Rows, then the matrix that takes each point to its nearest point in the smallest flat space through zero that holds them
[[8.270 0.399]]
Nearest-point matrix:
[0.998 0.048]
[0.048 0.002]

[[-8.415 -3.533]]
Nearest-point matrix:
[0.850 0.357]
[0.357 0.150]

[[-7.349  2.842]]
Nearest-point matrix:
[ 0.870 -0.336]
[-0.336  0.130]

[[-3.349  7.434]]
Nearest-point matrix:
[ 0.169 -0.374]
[-0.374  0.831]

[[7.809 1.975]]
Nearest-point matrix:
[0.940 0.238]
[0.238 0.060]

[[7.608 4.371]]
Nearest-point matrix:
[0.752 0.432]
[0.432 0.248]

[[-8.429  7.466]]
Nearest-point matrix:
[ 0.560 -0.496]
[-0.496  0.440]

[[ 8.704 -3.703]]
Nearest-point matrix:
[ 0.847 -0.360]
[-0.360  0.153]

[[2.663 8.779]]
Nearest-point matrix:
[0.084 0.278]
[0.278 0.916]

[[ 6.803 -0.689]]
Nearest-point matrix:
[ 0.990 -0.100]
[-0.100  0.010]

[[-2.836 -8.759]]
Nearest-point matrix:
[0.095 0.293]
[0.293 0.905]

[[ 3.851 -6.451]]
Nearest-point matrix:
[ 0.263 -0.440]
[-0.440  0.737]

[[-4.011  8.253]]
Nearest-point matrix:
[ 0.191 -0.393]
[-0.393  0.809]

[[ 6.339 -4.738]]
Nearest-point matrix:
[ 0.642 -0.480]
[-0.480  0.358]

[[-3.026 -7.914]]
Nearest-point matrix:
[0.128 0.334]
[0.334 0.872]

[[-1.461  8.968]]
Nearest-point matrix:
[ 0.026 -0.159]
[-0.159  0.974]

[[-2.975  8.360]]
Nearest-point matrix:
[ 0.112 -0.316]
[-0.316  0.888]

[[-4.290 -8.639]]
Nearest-point matrix:
[0.198 0.398]
[0.398 0.802]

[[5.134 8.341]]
Nearest-point matrix:
[0.275 0.446]
[0.446 0.725]

[[ 7.582 -2.907]]
Nearest-point matrix:
[ 0.872 -0.334]
[-0.334  0.128]

[[2.498 7.589]]
Nearest-point matrix:
[0.098 0.297]
[0.297 0.902]

[[-0.796  7.192]]
Nearest-point matrix:
[ 0.012 -0.109]
[-0.109  0.988]

[[ 6.185 -6.936]]
Nearest-point matrix:
[ 0.443 -0.497]
[-0.497  0.557]

[[-6.901  1.619]]
Nearest-point matrix:
[ 0.948 -0.222]
[-0.222  0.052]

[[8.025 1.881]]
Nearest-point matrix:
[0.948 0.222]
[0.222 0.052]

[[ 5.259 -6.345]]
Nearest-point matrix:
[ 0.407 -0.491]
[-0.491  0.593]

[[-7.388  6.876]]
Nearest-point matrix:
[ 0.536 -0.499]
[-0.499  0.464]

[[-6.518  6.764]]
Nearest-point matrix:
[ 0.481 -0.500]
[-0.500  0.519]

[[ 7.969 -1.648]]
Nearest-point matrix:
[ 0.959 -0.198]
[-0.198  0.041]

[[-1.477 -8.715]]
Nearest-point matrix:
[0.028 0.165]
[0.165 0.972]

[[-1.226 -6.994]]
Nearest-point matrix:
[0.030 0.170]
[0.170 0.970]

[[-8.108 -7.065]]
Nearest-point matrix:
[0.568 0.495]
[0.495 0.432]

[[-6.429  7.955]]
Nearest-point matrix:
[ 0.395 -0.489]
[-0.489  0.605]

[[7.626 0.057]]
Nearest-point matrix:
[1.000 0.007]
[0.007 0.000]

[[-7.224  8.873]]
Nearest-point matrix:
[ 0.399 -0.490]
[-0.490  0.601]

[[-0.484 -7.453]]
Nearest-point matrix:
[0.004 0.065]
[0.065 0.996]

[[-6.647  0.025]]
Nearest-point matrix:
[ 1.000 -0.004]
[-0.004  0.000]

[[6.701 5.355]]
Nearest-point matrix:
[0.610 0.488]
[0.488 0.390]

[[-3.168  7.164]]
Nearest-point matrix:
[ 0.164 -0.370]
[-0.370  0.836]

[[-1.535  6.974]]
Nearest-point matrix:
[ 0.046 -0.210]
[-0.210  0.954]

[[-1.586  6.375]]
Nearest-point matrix:
[ 0.058 -0.234]
[-0.234  0.942]

[[7.420 3.942]]
Nearest-point matrix:
[0.780 0.414]
[0.414 0.220]

[[-4.730 -7.131]]
Nearest-point matrix:
[0.306 0.461]
[0.461 0.694]

[[ 1.832 -7.540]]
Nearest-point matrix:
[ 0.056 -0.229]
[-0.229  0.944]

[[-6.850 -0.697]]
Nearest-point matrix:
[0.990 0.101]
[0.101 0.010]

[[ 5.338 -8.381]]
Nearest-point matrix:
[ 0.289 -0.453]
[-0.453  0.711]

[[ 8.938 -6.831]]
Nearest-point matrix:
[ 0.631 -0.482]
[-0.482  0.369]

[[-7.794  4.034]]
Nearest-point matrix:
[ 0.789 -0.408]
[-0.408  0.211]

[[8.274 7.600]]
Nearest-point matrix:
[0.542 0.498]
[0.498 0.458]

[[-7.356 -4.706]]
Nearest-point matrix:
[0.710 0.454]
[0.454 0.290]

[[-0.084  8.259]]
Nearest-point matrix:
[ 0.000 -0.010]
[-0.010  1.000]

[[5.718 8.345]]
Nearest-point matrix:
[0.319 0.466]
[0.466 0.681]

[[-2.169 -7.447]]
Nearest-point matrix:
[0.078 0.268]
[0.268 0.922]

[[-0.825  7.798]]
Nearest-point matrix:
[ 0.011 -0.105]
[-0.105  0.989]

[[3.555 6.854]]
Nearest-point matrix:
[0.212 0.409]
[0.409 0.788]

[[-7.545 -3.537]]
Nearest-point matrix:
[0.820 0.384]
[0.384 0.180]

[[-8.391  0.010]]
Nearest-point matrix:
[ 1.000 -0.001]
[-0.001  0.000]

[[-7.859  0.701]]
Nearest-point matrix:
[ 0.992 -0.088]
[-0.088  0.008]

[[ 6.820 -1.637]]
Nearest-point matrix:
[ 0.946 -0.227]
[-0.227  0.054]

[[-6.724 -6.231]]
Nearest-point matrix:
[0.538 0.499]
[0.499 0.462]

[[-6.883 -3.010]]
Nearest-point matrix:
[0.839 0.367]
[0.367 0.161]

[[-6.375 -5.786]]
Nearest-point matrix:
[0.548 0.498]
[0.498 0.452]

[[ 7.917 -2.197]]
Nearest-point matrix:
[ 0.928 -0.258]
[-0.258  0.072]

[[-7.623 -7.724]]
Nearest-point matrix:
[0.493 0.500]
[0.500 0.507]

[[7.783 6.700]]
Nearest-point matrix:
[0.574 0.494]
[0.494 0.426]

[[-3.426 -7.879]]
Nearest-point matrix:
[0.159 0.366]
[0.366 0.841]

[[-8.839  5.897]]
Nearest-point matrix:
[ 0.692 -0.462]
[-0.462  0.308]

[[8.817 1.068]]
Nearest-point matrix:
[0.986 0.119]
[0.119 0.014]

[[7.707 5.395]]
Nearest-point matrix:
[0.671 0.470]
[0.470 0.329]

[[8.444 3.470]]
Nearest-point matrix:
[0.856 0.352]
[0.352 0.144]

[[-8.809  4.479]]
Nearest-point matrix:
[ 0.795 -0.404]
[-0.404  0.205]

[[-8.539 -1.002]]
Nearest-point matrix:
[0.986 0.116]
[0.116 0.014]

[[7.526 4.035]]
Nearest-point matrix:
[0.777 0.416]
[0.416 0.223]

[[1.369 8.058]]
Nearest-point matrix:
[0.028 0.165]
[0.165 0.972]

[[-7.759 -2.794]]
Nearest-point matrix:
[0.885 0.319]
[0.319 0.115]

[[ 8.707 -8.699]]
Nearest-point matrix:
[ 0.500 -0.500]
[-0.500  0.500]

[[-7.179  6.545]]
Nearest-point matrix:
[ 0.546 -0.498]
[-0.498  0.454]

[[7.518 3.378]]
Nearest-point matrix:
[0.832 0.374]
[0.374 0.168]

[[8.345 0.514]]
Nearest-point matrix:
[0.996 0.061]
[0.061 0.004]

[[ 2.158 -6.328]]
Nearest-point matrix:
[ 0.104 -0.305]
[-0.305  0.896]

[[ 8.004 -2.577]]
Nearest-point matrix:
[ 0.906 -0.292]
[-0.292  0.094]

[[-3.900  7.763]]
Nearest-point matrix:
[ 0.202 -0.401]
[-0.401  0.798]

[[1.738 7.782]]
Nearest-point matrix:
[0.048 0.213]
[0.213 0.952]

[[ 6.853 -1.669]]
Nearest-point matrix:
[ 0.944 -0.230]
[-0.230  0.056]

[[-7.275 -8.907]]
Nearest-point matrix:
[0.400 0.490]
[0.490 0.600]

[[ 8.389 -4.676]]
Nearest-point matrix:
[ 0.763 -0.425]
[-0.425  0.237]

[[ 5.532 -8.785]]
Nearest-point matrix:
[ 0.284 -0.451]
[-0.451  0.716]

[[2.866 8.180]]
Nearest-point matrix:
[0.109 0.312]
[0.312 0.891]

[[0.486 6.564]]
Nearest-point matrix:
[0.005 0.074]
[0.074 0.995]

[[-8.515 -7.410]]
Nearest-point matrix:
[0.569 0.495]
[0.495 0.431]

[[-0.560 -6.302]]
Nearest-point matrix:
[0.008 0.088]
[0.088 0.992]

[[8.274 5.517]]
Nearest-point matrix:
[0.692 0.462]
[0.462 0.308]

[[3.845 6.851]]
Nearest-point matrix:
[0.240 0.427]
[0.427 0.760]

[[ 6.549 -0.937]]
Nearest-point matrix:
[ 0.980 -0.140]
[-0.140  0.020]

[[-1.413 -7.740]]
Nearest-point matrix:
[0.032 0.177]
[0.177 0.968]

[[-2.181 -7.246]]
Nearest-point matrix:
[0.083 0.276]
[0.276 0.917]
